Here is a tiny trained network, its code and every weight. The questions are about switching its units off for an input and a class, where a switched-off unit gives its printed mean instead of its output.

import numpy as np


def w(rows, s, z=0):
    codes = np.array(rows[::2]) - 128.0
    scale = np.full(codes.shape[1], s)
    scale[-1] = z or s
    return codes * scale


def norm(h):
    return h / np.sqrt((h * h).mean(-1, keepdims=True) + 1e-5)


def f(y):
    return y / 2 * (1 + np.tanh(0.7978845608 * (y + 0.044715 * y**3)))


def log_softmax(a):
    a = a - a.max(-1, keepdims=True)
    return a - np.log(np.exp(a).sum(-1, keepdims=True))


def net(x, mask):
    res = np.array(x, float).reshape(1, 2) / 4 @ E
    u = 0
    for l in range(3):
        y = f(norm(res) @ A[l][:, :-1].T + A[l][:, -1])
        res = res + np.where(mask[u : u + 5], y, B[l][:, -1]) @ B[l][:, :-1]
        u += 5
    return log_softmax(norm(res)[-1] @ U[:, :-1].T + U[:, -1])


A, B = {}, {}
E = w([
[185,151,151,88,6,126,131],'x0',
[115,118,148,99,77,17,203],'x1',
],0.012)
A[0] = w([
[137,148,162,33,76,117,117,114],'L0N1',
[101,99,101,152,162,50,161,103],'L0N2',
[128,244,167,69,64,149,185,90],'L0N3',
[103,115,121,164,240,123,153,3],'L0N4',
[87,123,141,84,78,136,146,199],'L0N5',
],0.011,0.0023)
B[0] = w([
[220,203,140,58,231,114,147,212],'L0N1',
[63,57,64,19,48,2,144,217],'L0N2',
[172,197,219,96,172,79,69,226],'L0N3',
[71,213,201,68,135,126,126,254],'L0N4',
[230,155,125,148,166,157,29,173],'L0N5',
],0.0079,0.0081)
A[1] = w([
[120,24,70,99,187,119,150,23],'L1N1',
[125,179,172,104,105,108,130,173],'L1N2',
[115,124,106,19,156,28,206,238],'L1N3',
[154,135,143,137,40,79,146,252],'L1N4',
[103,143,122,202,164,246,94,202],'L1N5',
],0.011,0.002)
B[1] = w([
[152,138,194,87,119,129,196,136],'L1N1',
[119,202,143,120,137,163,96,181],'L1N2',
[128,156,85,180,78,157,178,252],'L1N3',
[76,176,144,135,245,196,75,163],'L1N4',
[170,79,129,134,79,98,134,205],'L1N5',
],0.012,0.013)
A[2] = w([
[10,190,144,139,183,114,91,160],'L2N1',
[131,108,163,203,154,164,124,147],'L2N2',
[150,245,127,140,149,134,167,252],'L2N3',
[146,154,229,122,130,193,115,153],'L2N4',
[84,65,170,139,158,128,123,122],'L2N5',
],0.013,0.004)
B[2] = w([
[53,56,169,111,151,203,100,193],'L2N1',
[78,207,141,45,47,91,122,141],'L2N2',
[42,76,162,104,43,151,211,248],'L2N3',
[232,198,113,79,197,37,2,194],'L2N4',
[71,151,180,91,153,168,91,137],'L2N5',
],0.008,0.016)
U = w([
[203,64,74,175,71,123,63,242],'0',
[89,115,167,135,177,135,92,113],'1',
[211,255,199,44,104,73,86,251],'2',
[47,144,138,132,59,102,236,253],'3',
[188,139,86,170,186,83,200,2],'4',
[156,99,69,184,142,65,168,2],'5',
],0.0099,0.0042)

Each question gives the input, the list of numbers given to net, and the class t.
The units are the neurons (one row each of A and B). Each row of codes is followed by its name. A weight is (code - 128) times the scale printed after its matrix; where a second scale follows, it is the last column's (A, B and U).
mask holds one flag per neuron, layer by layer. A switched-off neuron (its flag False) gives its mean, the last column of its row in B, instead of its output. The means were averaged over made-up inputs and are rounded, as every weight is.
A unit's drop is (log p(t) with every unit on - log p(t) with that unit switched off) / (log p(t) with every unit on - log p(t) with every unit switched off).
The circuit of an input: a set's keep is (log p(t) with only the set's units on - log p(t) with every unit switched off) / (log p(t) with every unit on - log p(t) with every unit switched off). Starting from the 12 units with the biggest drops (on a tie, the unit counted first), units are removed one at a time, each time the one whose removal leaves the highest keep (on an exact tie, the one counted first), for as long as the keep stays at least 0.8.
circuit, biggest first: the units of the circuit, biggest drop first
unit that matters most: the unit with the biggest drop
top k neurons: the k neurons with the biggest drops, biggest first
top k neurons in layer l: the k neurons of layer l with the biggest drops, biggest first
drop of u: that unit's drop, to one decimal
input [-6,-6], class 2: circuit, biggest first => L1N5; L2N2
input [2,-4], class 0: top 2 neurons => L0N4; L0N3
input [-7,-7], class 2: unit that matters most => L0N2
input [-2,-7], class 0: top 2 neurons in layer 1 => L1N5; L1N4
input [-3,-2], class 1: top 3 neurons => L2N1; L0N2; L1N3
input [-8,-8], class 2: top 4 neurons => L0N2; L2N2; L1N5; L2N3
input [0,-6], class 0: top 3 neurons => L1N5; L0N3; L2N3
input [1,-2], class 0: top 4 neurons => L0N2; L0N4; L0N3; L2N3
input [-5,-8], class 2: top 2 neurons => L1N5; L0N2
input [3,-5], class 0: top 3 neurons in layer 0 => L0N4; L0N3; L0N1
input [-8,0], class 3: top 2 neurons in layer 1 => L1N3; L1N4
input [-1,-7], class 0: top 3 neurons => L1N5; L0N3; L0N1
input [-5,-7], class 2: top 3 neurons => L0N2; L1N5; L2N2
input [0,-1], class 0: top neuron => L0N2
input [-8,-2], class 3: top 2 neurons in layer 0 => L0N5; L0N3
input [3,-7], class 0: top 2 neurons in layer 0 => L0N4; L0N3
input [-5,-1], class 3: drop of L0N3 => 0.1
input [-4,-1], class 3: drop of L0N4 => -0.1
